[ 221  190  112  253   57 -295  155  289  640 -103   -7  261  217  100
  147  506 -287 -104  654  292   38  122 -351 -228   63 -157 -236 -128
  -94  505  359  -83 -710 -417  -28 -111 -257  340  625  321  543] => 8
[ 222  271  140  405  292 -241  185   88  485 -353 -147  -63   44  206
  259   96 -265 -153  498  142 -120  115 -182 -174   22 -168 -498  102
 -189  609  288 -271 -780 -509    2 -141 -276  433  486  255  631] => 4
[-211  175  392   89 -101 -844  -55 -392  368   19 -252  168  132  284
  465  657   74 -413  103  319  -39 -145 -291   62  256   92 -266  -82
 -327  -48  297 -154 -319  105  267  -86   65 -195  500   44 -265] => 0
[-153  259  359   71 -100 -823 -146 -355  537    1 -233  211  119  173
  386  508   92 -460   83  298 -117  -99 -395  -89  237   61 -306   22
 -340   40  352  -77 -272  130  240  -78   99 -148  447  -31 -277] => 7
[-180  218  390   69  -91 -841 -114 -400  425   -5 -240  132  105  259
  453  650   86 -430   60  308  -55 -112 -356   20  234  145 -270 -107
 -342  -64  318  -96 -296  133  247  -55   59 -215  530   37 -329] => 8
[ -36  224  491  170   86 -618  297 -538  494 -218 -480  319 -148  364
  487  337  341 -274  501  344 -139 -215  156  -73    6   63 -393  -14
 -472   62   62 -170 -545 -170   24 -465  142  331  765  293   46] => 9
[   1  235  454  195  111 -591  283 -547  573 -271 -466  356  -89  444
  483  327  334 -293  468  358 -168 -166   86 -158   94   37 -426   45
 -469  131  133 -140 -583 -210  -24 -451  141  330  744  289   73] => 4
[ 215  174  181  268  188 -224  243  195  552 -260 -114  170  223  140
  153  353 -199  -53  671  322  -17  157 -243 -247    4 -113 -245 -103
  -55  515  298 -102 -764 -471 -165  -98 -236  427  642  294  568] => 1
[ -59  161  444  108   95 -595  314 -570  391 -184 -442  294  -36  574
  555  477  442 -266  480  344 -142 -224  156   68  123  101 -384 -106
 -443   15  110 -210 -525 -168   44 -404  153  207  757  297   20] => 2
[-215  181  369  124  -88 -829  -28 -392  402  -20 -280  107   88  259
  456  645  108 -403  117  305 -139 -125 -271    8  236  161 -272 -109
 -321  -68  221 -114 -306  111  250  -43   66 -188  586   68 -334] => 0
[-211  192  413   77  -83 -862 -126 -375  470   52 -248  175  109  197
  441  671   89 -447    9  287  -89  -98 -351  -32  245  134 -257  -86
 -353 -118  303  -83 -278  144  290  -86  118 -228  515   31 -322] => 4
[-178  237  305  149 -125 -800  -44 -380  590  -15 -262  241  112  166
  379  562   92 -370  165  386 -157 -113 -344  -92  228  167 -260  -95
 -294   -7  216    5 -250  112  243  -28   53 -114  600   48 -341] => 8
[ 185  198  105  401    4 -314  155  269  663 -175  -32  376  254 -119
  220  605 -180   69  586  286 -109  105 -287 -335   18 -122 -251 -255
  -14  526  254    7 -632 -358  -89    4 -240  372  634  289  496] => 6
[ 183  213  196  321  217 -397  186  233  322 -213 -111 -109  107  170
  265  373 -181 -154  394  109 -220  186 -243  -75  -23 -135 -474   43
 -113  542  310 -276 -803 -449   17  -17 -206  286  508  226  506] => 5
[  86  191  137  396  260 -283  312  100  376 -340 -117  -81  176  136
  236  194 -214  -34  580  253 -227  136 -171 -116   24 -151 -474  -32
  -92  533  247 -261 -731 -538  -38    8 -255  414  550  270  568] => 2
[-149  135  403  111   63 -638  307 -621  364 -174 -470  335   -6  472
  534  417  389 -315  431  348 -115 -192  120    5  157   36 -408  -51
 -467  -10   76 -206 -530 -140   61 -395  200  193  655  211   56] => 7
[-165  205  381  150  -50 -823   -6 -446  467  -64 -334  151   23  275
  439  545   98 -331  159  314 -121 -155 -278  -28  171  162 -295 -109
 -312  -38  231 -109 -366   21  199  -97   51  -42  627  124 -254] => 0
[-140  110  414   10   47 -712  236 -616  249 -111 -456  288   38  520
  571  491  344 -278  326  341  -70 -190   51  169  116   84 -412  -92
 -427  -81   92 -189 -504  -60  160 -303  222  112  609  210  -21] => 5
[ -66  273  433  203  -64 -807  -62 -327  549  -48 -270  116  -56  320
  414  720   54 -367  184  299 -142 -151 -284  -77  130  163 -232  -45
 -288   28  301 -112 -363   28  203 -126  -16  -84  653  172 -331] => 0
[-149  226  364  109 -109 -843  -74 -386  515   -6 -302  226   68  197
  391  529   77 -390  109  339 -117 -127 -350  -89  190  123 -289  -46
 -333  -20  241  -67 -318  129  241 -107   76 -101  554   69 -314] => 6
[ -32  155  447  164   60 -653  317 -546  375 -175 -504  292 -139  557
  525  562  358 -271  465  348 -137 -245  135   30   42  126 -363  -82
 -412    4   30 -207 -578 -164    6 -404  151  219  717  332  -40] => 7
[ -48  178  445   90   75 -609  315 -588  347 -182 -470  285  -59  600
  553  606  396 -267  545  343 -124 -228  163   84   56  122 -378 -103
 -417    1   33 -195 -529 -177   36 -400  171  185  715  327  -39] => 1
[-161   65  442   88   41 -689  346 -661  147 -188 -524  310   35  579
  592  549  375 -309  482  329  -45 -230  173  128  142   98 -346 -151
 -421  -69   48 -278 -557  -86   -2 -353  187   82  671  234   -1] => 10
[ 223  197  138  204   73 -232   62  399  644  -40   67  229  202    9
   51  510 -272 -107  576  248  -42  210 -435 -248   24 -146 -168  -93
   13  522  403  -59 -630 -331  -42  -14 -226  261  545  208  429] => 8
[ 216  253  139  291  255 -250  151  228  489 -255  -94  -64  129  218
  175  182 -232 -161  493  172 -176  186 -305 -148   30 -171 -438  112
 -102  605  359 -248 -757 -459   16  -85 -273  383  504  221  557] => 2
[ 102  196  118  306  216 -344  261   26  274 -331 -176  -57  205  276
  308  248 -192 -165  577  223 -133   89 -249  -65   59 -156 -520   -6
 -145  530  270 -309 -787 -454 -109  -33 -259  320  486  225  586] => 8
[ 159  153  132  181   38 -303  132  327  508  -88  -13  304  315   28
   84  547 -247  -70  604  284   -3  182 -356 -178   37 -166 -233 -134
    4  527  371  -87 -622 -358 -112  -13 -170  258  518  237  475] => 10
[-213  211  323   97  -30 -816   23 -512  389 -100 -363  119   95  289
  511  394  155 -399   86  366 -127 -165 -247    7  245  171 -378  -76
 -381  -65  182 -132 -353   56  255  -89   96  -81  562   77 -248] => 1
[  -6  195  485  109   60 -662  214 -513  413 -113 -423  311  -82  498
  505  604  358 -302  464  298 -131 -197   65    5   22   78 -302  -85
 -415   -9  158 -169 -540 -142   53 -429  178  172  685  289  -41] => 9
[ 218   91  127  209   85 -230  184  324  436 -159  -77  178  323  -14
   96  387 -236  -26  656  299  -77  156 -324 -219   28 -171 -253 -109
   33  554  278 -140 -671 -426 -176  -34 -180  352  576  240  561] => 6
[ -43  117  480  126   75 -655  333 -579  413 -183 -496  382  -42  411
  481  380  347 -255  490  347  -45 -167  148  -71   95    1 -403  -39
 -487   31   69 -162 -594 -177   -5 -436  202  281  666  256   72] => 6
[  90  162  139  303  198 -367  263   97  199 -251 -144  -82  195  359
  333  456 -196 -116  546  203  -88   81 -198   49   24 -132 -457  -82
 -130  469  311 -328 -767 -505  -12  -45 -270  317  515  326  553] => 9
[ 124  116  108  157  133 -267  159  213  520  -89  -45  200  257  174
  177  425 -283 -107  577  301   76  111 -355  -89   75  -95 -216 -172
  -71  392  282 -104 -687 -402   26 -109 -202  328  533  293  504] => 1
[  93  187  183  291  253 -331  188   78  318 -207 -138 -138   81  271
  288  162 -299 -235  413  186  -36   95 -255  -17   49 -133 -433   63
 -186  456  276 -336 -777 -462   57 -134 -267  330  432  235  529] => 1
[ 153  117   28  326   43 -184   96  278  399 -137  -59  229  369   58
  184  564 -296   -2  493  258   35  102 -376  -94   90 -104 -255 -273
   28  448  252  -93 -545 -300 -114   90 -251  191  439  227  532] => 4
[ 172  229  121  419  274 -219  222   59  338 -356 -200  -67   38  306
  343  171 -238  -84  414  177  -71   90 -112  -89   29 -162 -450   21
 -164  536  259 -281 -776 -497   -6 -157 -300  437  449  291  625] => 10
[ 109  120  119  392  239 -283  225  118  329 -286 -165  -11  122  241
  245  310 -293 -122  476   94  -95  120 -251  -70   72 -134 -460  -35
 -116  493  243 -298 -734 -469  -26  -37 -241  327  450  281  506] => 2
[-227  168  375   90 -103 -882  -49 -433  314   15 -290   75   78  297
  491  787  104 -382  113  308  -71 -148 -279   52  210  212 -219 -214
 -288 -189  238  -97 -281  113  279  -13   67 -257  563   86 -403] => 8
[-197  203  411  140  -76 -797  -47 -400  442  -36 -279  158  133  210
  421  606  155 -424  108  326 -164  -98 -313  -52  238  149 -274  -55
 -316  -29  251 -100 -285  138  194  -63   78 -183  589    6 -324] => 5
[ 158  102  154  209   73 -331  160  273  418  -88    8  169  310   90
  211  583 -244  -49  558  280  -32  155 -331 -129   62 -129 -192 -220
  -34  392  331  -90 -651 -352    4   14 -234  219  575  293  432] => 6
[ 157  225  193  277  265 -339  144  156  362 -213  -85 -102   59  299
  277  340 -212 -205  402  122 -157  140 -254  -52    9 -144 -443   67
 -149  521  373 -316 -768 -453   31  -98 -224  282  454  249  511] => 4
[ 112  156  144  339  167 -414  201  212  310 -223 -121  -61  182   89
  269  344 -230  -99  413  151 -212  168 -256  -72    7 -134 -459  -26
  -68  534  287 -253 -760 -450   -5   91 -194  295  496  203  491] => 3
[ 230  149   86  280   78 -161   69  270  493 -155  -60  278  240   75
  196  553 -253  -51  514  175   60  115 -288 -164   56 -145 -214 -162
  -16  517  279  -75 -594 -290  -48  -76 -222  250  461  215  537] => 5
[ 198  280  138  264   77 -277  105  307  671 -105   88  247  229   49
  159  523 -237  -72  604  281  -88  130 -409 -232   49 -138 -259 -158
  -27  522  419  -64 -679 -405  -47  -37 -245  299  610  283  507] => 8
[ 223  162  146  320   88 -258  190  298  555 -146  -33  257  256   64
  125  487 -275   11  637  283  -61  132 -361 -216   26 -127 -262 -178
    3  495  335 -107 -683 -457 -139    2 -232  353  652  353  530] => 4
[ 177  159   87  293  164 -163  207  172  630 -178  -83  235  178  207
   95  275 -340  -68  626  311  -45  123 -320 -195   49 -128 -184  -66
  -50  472  285  -98 -695 -439    1 -179 -246  455  633  349  521] => 10
[  76  176  120  375  197 -332  257  153  274 -267 -147  -77  171  218
  291  332 -188 -126  519  200 -230   91 -266  -84   66 -170 -505   12
  -87  539  266 -320 -715 -470  -66   30 -257  303  440  217  536] => 0
[ 142  219  133  437  226 -347  250  182  480 -306 -133   31  121   98
  209  198 -258  -98  478  204 -244  168 -298 -216   15 -189 -507   81
 -120  625  292 -246 -795 -514  -43  -32 -259  463  511  267  544] => 9
[-230  202  339   28  -99 -869 -113 -440  388   14 -264  207  139  234
  462  550   91 -430   49  300  -86 -135 -370   25  262  148 -290 -102
 -313  -74  310 -117 -239  164  300  -29   78 -237  497   20 -340] => 10
[ 194  168   99  278   53 -280   72  319  578  -96   12  263  267   -1
  187  556 -232  -55  545  199  -31  159 -346 -176   40 -134 -231 -196
  -31  499  331  -34 -587 -352    1   12 -221  262  516  231  448] => 3
[-276  168  329   45 -123 -841  -69 -461  334   13 -254  205  197  307
  469  625   89 -435  107  331  -80 -160 -305   96  305  135 -290 -107
 -300  -74  275 -153 -227  166  261  -22  115 -304  495   33 -319] => 2
[ 126  188  119  345  292 -263  197  114  292 -359 -192  -53   95  238
  291  154 -193 -134  400   98 -124  151 -209  -84   36 -178 -538   50
 -158  581  289 -301 -736 -492  -59  -74 -227  391  400  228  592] => 9
[ -55  219  402  173   82 -595  308 -588  383 -173 -446  229  -99  609
  540  471  388 -281  512  327 -208 -269   98   66   99  113 -416  -89
 -421   19   76 -233 -525 -186   42 -380  118  188  739  315   -8] => 0
[ -91  241  385   86  -26 -797  -65 -376  541  -39 -289  153   41  188
  433  503  155 -354  127  283 -180  -97 -283  -63  148  148 -307  -84
 -330  -27  250  -29 -336   50  267  -98   98  -46  587   83 -306] => 3
[ -83  158  433   67   92 -597  319 -611  359 -206 -463  339  -27  557
  542  455  461 -276  488  375 -108 -221  137   64  112  111 -395 -124
 -447  -16   77 -177 -515 -143    1 -370  185  191  702  265   16] => 7
[ 113   83  108  216   81 -291  184  231  283  -90  -58   90  300  142
  200  550 -268  -48  624  272  -43   95 -354  -67   64  -69 -196 -261
   71  392  257 -197 -678 -378 -102   26 -243  192  536  267  456] => 10
[-174  169  363   44  -90 -859  -57 -438  399  -10 -343  174  117  238
  447  624  128 -390  169  344  -63 -144 -311   11  171  194 -257 -175
 -309 -128  194  -60 -304  133  229  -68   81 -164  549   69 -358] => 3
[ 204  156  112  194   93 -276  185  223  565 -159  -60  273  263   75
  128  410 -198  -47  744  304   -1  106 -314 -207   49  -92 -273 -190
   -7  507  275 -103 -692 -425 -140  -75 -194  341  609  304  506] => 2
[ 117  131   48  236   86 -177  235  241  502 -142   -8  270  363   71
  139  370 -261    1  691  340  -33  156 -354 -206  115 -107 -179 -249
   46  424  268  -55 -639 -387  -82   56 -244  291  648  284  512] => 1
[  84  103   94  217  -31 -344  160  307  382  -73   -4  231  369   73
  165  721 -278  -34  636  304   -7  128 -374  -66   47 -114 -197 -249
   46  431  318 -112 -589 -310  -62  115 -228  181  580  247  433] => 8
[-102  221  413  174  -81 -819  -25 -392  509  -94 -343  211   60  222
  378  612   59 -355  253  334 -102 -128 -321 -159  141  127 -248  -86
 -313   -2  236  -75 -361   70  112 -127   13  -68  643  127 -268] => 6
[-125  120  438   80   69 -654  336 -652  256 -180 -454  297  -17  521
  578  436  387 -284  487  357  -87 -215  155  131  100  102 -400 -123
 -447  -10    7 -222 -538 -111   41 -379  164  149  690  258  -10] => 5
[ -45  179  436  139  105 -625  315 -577  418 -230 -461  333 -143  516
  553  447  365 -255  465  327 -198 -228  113   19   30   99 -398  -72
 -436   -1   65 -175 -565 -156   64 -388  190  279  714  320  -37] => 8
[ 135  190   54  252  237 -308  211   71  246 -305 -187 -164  239  207
  290  104 -192 -119  489  182 -168   95 -222  -13   90 -157 -591   21
 -103  574  255 -307 -743 -505  -18   24 -190  328  428  173  617] => 3
[ -53  153  459  100   62 -625  337 -547  314 -164 -473  322  -38  585
  533  606  383 -214  473  380  -82 -191  173   94   57   82 -348 -136
 -421  -17   66 -193 -606 -138   14 -404  172  209  706  318   28] => 10
[ 142  160   79  396  237 -246  261  152  418 -285 -123  -54  152  155
  195  153 -254  -60  515  205 -233  160 -297 -131   55 -134 -457    5
  -74  540  242 -231 -723 -507  -20   53 -249  422  536  239  518] => 8
[ -82  194  394  107   93 -589  329 -628  403 -161 -426  296  -60  567
  555  402  440 -252  484  345 -199 -210  148   74  120   82 -415  -90
 -449   11   60 -170 -531 -178   99 -383  180  215  709  275   21] => 0
[-259  139  298   44 -150 -871  -45 -428  271   69 -246  160  196  281
  501  720   88 -347   93  338  -60 -148 -329  146  246  198 -248 -239
 -278 -165  212 -104 -243  159  335   89   93 -281  498   64 -388] => 1
[-180  144  414  135  -85 -843   13 -411  356   -2 -307  164   88  305
  445  750  130 -387  159  325  -89 -158 -212   51  188  192 -220 -188
 -333 -118  153 -131 -356  121  195 -123  101 -207  600  119 -342] => 6
[ 101  197  146  288  220 -313  191  206  280 -236  -92 -101  138  283
  228  369 -269 -180  475  152 -125  127 -285  -18   37 -145 -436   19
  -64  550  338 -322 -753 -458  -35  -30 -266  269  443  236  510] => 0
[-198  228  348  110 -123 -833 -110 -380  538   48 -247  223   88  200
  387  640   66 -403   97  352 -157 -154 -385  -51  221  152 -256  -69
 -272  -38  273  -91 -256  154  261  -70   83 -189  525   53 -360] => 2
[-144  191  338  214  -79 -774   47 -447  491  -66 -308  218  127  267
  410  598  125 -288  244  376 -165 -146 -262   -4  187  206 -257 -188
 -303  -34  168  -67 -317   56  178  -27   37  -66  669  132 -294] => 10
[-273  144  339  116 -140 -899  -58 -454  286   23 -316  126  160  239
  465  685   17 -379   43  341  -77 -172 -355   53  256  178 -268 -183
 -271 -141  211 -145 -300  137  221   -3   93 -266  510   61 -330] => 4
[ -58  158  461   42   84 -621  292 -665  292 -231 -459  269  -33  503
  597  479  406 -259  513  361 -117 -230  144   63   68  105 -374 -152
 -425  -58   60 -181 -533 -133   12 -398  173  189  718  290  -40] => 8
[-153  234  334  124  -56 -787  -58 -427  634  -97 -303  250   96  153
  395  402  108 -381  201  340 -156 -129 -355 -151  240  146 -346  -31
 -343   47  229  -42 -273   75  209  -81   65  -25  612   52 -267] => 4
[ 163  148  111  316  287 -277  277   35  296 -339 -208 -107  135  296
  268   98 -238  -88  516  206 -128  100 -225  -65   47 -130 -468   10
 -116  490  254 -291 -808 -524  -21  -27 -250  427  506  269  600] => 7
[ 123  169  140  315  250 -306  262   68  227 -344 -194  -88  142  173
  316   91 -195 -120  455  188 -116  111 -169  -52   43 -137 -559   35
 -137  554  226 -294 -736 -481  -58   -8 -234  356  454  220  588] => 5
[ 246  122  146  268  130 -200  230  309  550 -194  -66  234  262  124
   79  484 -261  -15  778  273   -8  185 -287 -216   19 -140 -193 -169
   -6  512  265 -105 -725 -442 -153  -84 -247  354  666  340  550] => 2
[ 176  203  144  368  253 -314  286  100  394 -340 -174  -49  132  285
  231  272 -228  -65  581  240 -105  140 -188  -89  -19 -126 -450    9
 -121  575  263 -262 -855 -530  -43  -80 -271  457  597  299  623] => 5
[-160  301  361   61  -85 -789 -174 -341  681   54 -169  269   47  151
  375  533  116 -467   53  289 -131  -79 -382 -109  223  122 -283   13
 -349   39  347  -45 -246  114  318 -128  116 -126  524   15 -344] => 1
[ -38  189  445  109   73 -642  309 -557  349 -168 -489  312 -118  601
  524  552  399 -244  523  316 -103 -218  138   33   22  117 -357 -137
 -404    0   97 -193 -563 -176  -28 -397  149  195  744  330   15] => 4
[   3  192  462  151   52 -653  262 -563  479 -190 -493  350 -137  487
  492  432  348 -272  436  347 -139 -198   85  -71   19   69 -343  -15
 -428   65  116 -155 -591 -143  -31 -425  153  287  721  285   -1] => 7
[-195  213  380  145   -3 -790   18 -521  395 -133 -359   92  137  364
  486  464  190 -434  157  344 -112 -136 -240   22  257  150 -375  -70
 -408  -54  227 -165 -352   64  189 -134   29 -111  593   73 -224] => 2
[-104  187  513   58   58 -634  310 -565  322  -92 -383  285  -94  452
  530  533  392 -257  502  332  -49 -192  207  104   23   92 -341 -163
 -441  -62   62 -165 -514 -129   69 -417  167  153  720  287  -20] => 5
[ 242  231  217  471  259 -357  285  172  464 -335 -211  -43   13  225
  258  375 -176  -95  511  177 -208  118 -149 -179  -68  -99 -493   38
 -154  589  237 -262 -858 -541 -106  -99 -264  458  588  340  544] => 4
